Below is a small trained network, with its code and all its weights. Each question gives an input and a class and asks what happens when units are switched off, that is, made to give their printed mean instead of their output.

import numpy as np


def w(rows, s, z=0):
    codes = np.array(rows[::2]) - 128.0
    scale = np.full(codes.shape[1], s)
    scale[-1] = z or s
    return codes * scale


def norm(h):
    return h / np.sqrt((h * h).mean(-1, keepdims=True) + 1e-5)


def f(y):
    return y / 2 * (1 + np.tanh(0.7978845608 * (y + 0.044715 * y**3)))


def log_softmax(a):
    a = a - a.max(-1, keepdims=True)
    return a - np.log(np.exp(a).sum(-1, keepdims=True))


def net(x, mask):
    res = np.array(x, float).reshape(1, 7) / 4 @ E
    u = 0
    for l in range(2):
        y = f(norm(res) @ A[l][:, :-1].T + A[l][:, -1])
        res = res + np.where(mask[u : u + 6], y, B[l][:, -1]) @ B[l][:, :-1]
        u += 6
    return log_softmax(norm(res)[-1] @ U[:, :-1].T + U[:, -1])


A, B = {}, {}
E = w([
[149,2,55,137],'x0',
[126,127,127,128],'x1',
[114,100,115,24],'x2',
[146,148,2,140],'x3',
[131,127,127,128],'x4',
[134,129,128,128],'x5',
[127,127,129,127],'x6',
],0.0091)
A[0] = w([
[120,204,152,8,95],'L0N1',
[108,212,35,88,117],'L0N2',
[153,41,151,223,62],'L0N3',
[142,136,61,175,150],'L0N4',
[120,232,147,209,135],'L0N5',
[152,47,107,56,2],'L0N6',
],0.013,0.0035)
B[0] = w([
[86,198,155,198,214],'L0N1',
[176,178,105,36,216],'L0N2',
[39,208,86,2,206],'L0N3',
[118,150,89,201,199],'L0N4',
[184,34,151,122,254],'L0N5',
[192,99,201,160,183],'L0N6',
],0.02,0.0076)
A[1] = w([
[96,12,201,103,44],'L1N1',
[72,151,6,220,143],'L1N2',
[116,14,104,126,115],'L1N3',
[244,67,70,140,2],'L1N4',
[237,156,169,166,69],'L1N5',
[152,231,110,100,25],'L1N6',
],0.012,0.0053)
B[1] = w([
[89,12,200,162,225],'L1N1',
[162,107,137,228,239],'L1N2',
[129,198,152,108,188],'L1N3',
[196,115,59,46,254],'L1N4',
[124,98,56,99,254],'L1N5',
[1,67,130,92,205],'L1N6',
],0.022,0.0044)
U = w([
[139,35,205,139,198],'0',
[62,173,102,58,207],'1',
[200,69,47,70,124],'2',
[124,125,54,248,54],'3',
[79,191,208,204,3],'4',
],0.018,0.0042)

Each question gives the input, the list of numbers given to net, and the class t.
The units are the neurons (one row each of A and B). Each row of codes is followed by its name. A weight is (code - 128) times the scale printed after its matrix; where a second scale follows, it is the last column's (A, B and U).
mask holds one flag per neuron, layer by layer. A switched-off neuron (its flag False) gives its mean, the last column of its row in B, instead of its output. The means were averaged over made-up inputs and are rounded, as every weight is.
A unit's drop is (log p(t) with every unit on - log p(t) with that unit switched off) / (log p(t) with every unit on - log p(t) with every unit switched off).
The circuit of an input: a set's keep is (log p(t) with only the set's units on - log p(t) with every unit switched off) / (log p(t) with every unit on - log p(t) with every unit switched off). Starting from all 12 units, units are removed one at a time, each time the one whose removal leaves the highest keep (on an exact tie, the one counted first), for as long as the keep stays at least 0.8.
circuit, biggest first: the units of the circuit, biggest drop first
top k neurons: the k neurons with the biggest drops, biggest first
top k neurons in layer l: the k neurons of layer l with the biggest drops, biggest first
drop of u: that unit's drop, to one decimal
input [6,7,3,0,4,0,3], class 0: top 3 neurons	L0N2, L1N1, L0N6
input [7,-3,-1,-6,1,8,5], class 1: circuit, biggest first	L0N3
input [-2,-6,2,-8,6,-3,0], class 4: circuit, biggest first	L0N5, L0N1
input [-6,6,1,-6,-8,-1,-3], class 4: top 2 neurons	L0N1, L0N6
input [1,-8,8,-1,-1,-3,1], class 0: top 4 neurons	L0N6, L0N3, L0N4, L1N5
input [6,0,-1,-4,1,-7,3], class 1: top 2 neurons	L0N3, L0N5
input [-8,-6,-7,0,8,8,-2], class 0: top 2 neurons	L0N5, L0N2
input [-2,-6,3,-8,-8,-2,3], class 4: circuit, biggest first	L0N5, L0N1
input [6,4,-8,3,-7,-7,8], class 3: top 3 neurons	L1N2, L0N4, L0N2
input [7,8,1,-1,-2,-1,8], class 0: top 3 neurons	L0N6, L0N2, L1N1
input [0,-5,-2,-1,-7,2,-6], class 0: circuit, biggest first	L0N5, L1N1
input [2,5,-2,6,6,0,3], class 3: top 3 neurons	L0N4, L0N5, L1N2
input [1,4,-8,-6,7,-3,-7], class 1: top 2 neurons	L0N3, L0N6
input [1,2,-6,3,7,-4,-2], class 3: circuit, biggest first	L0N4
input [-1,-5,-8,2,-6,-3,-6], class 2: top 2 neurons	L0N5, L1N4
input [3,-8,1,-2,6,1,4], class 0: top 3 neurons in layer 0	L0N6, L0N2, L0N1
input [8,-8,2,-3,3,8,-1], class 0: top 2 neurons	L0N6, L0N2
input [4,1,-6,2,4,-8,-7], class 3: top 3 neurons	L1N2, L0N4, L0N2
input [-4,2,5,4,4,7,-4], class 1: top 2 neurons	L0N2, L1N6
input [4,0,-2,8,-7,1,6], class 3: top neuron in layer 0	L0N5
input [-8,-3,-4,2,-8,-5,0], class 2: top 2 neurons	L0N5, L1N5
input [-8,-1,2,0,-6,-1,0], class 4: top 2 neurons in layer 0	L0N1, L0N3
input [-1,5,5,0,6,5,3], class 4: top 2 neurons in layer 0	L0N1, L0N3
input [6,3,-4,-5,-1,4,1], class 1: drop of L0N3	0.9
input [-1,-4,5,-2,3,-2,8], class 4: drop of L0N1	0.6
input [3,-8,-8,-2,-8,-7,-6], class 1: drop of L0N3	1.1
input [7,6,-3,-2,8,1,-5], class 1: drop of L0N3	1.2
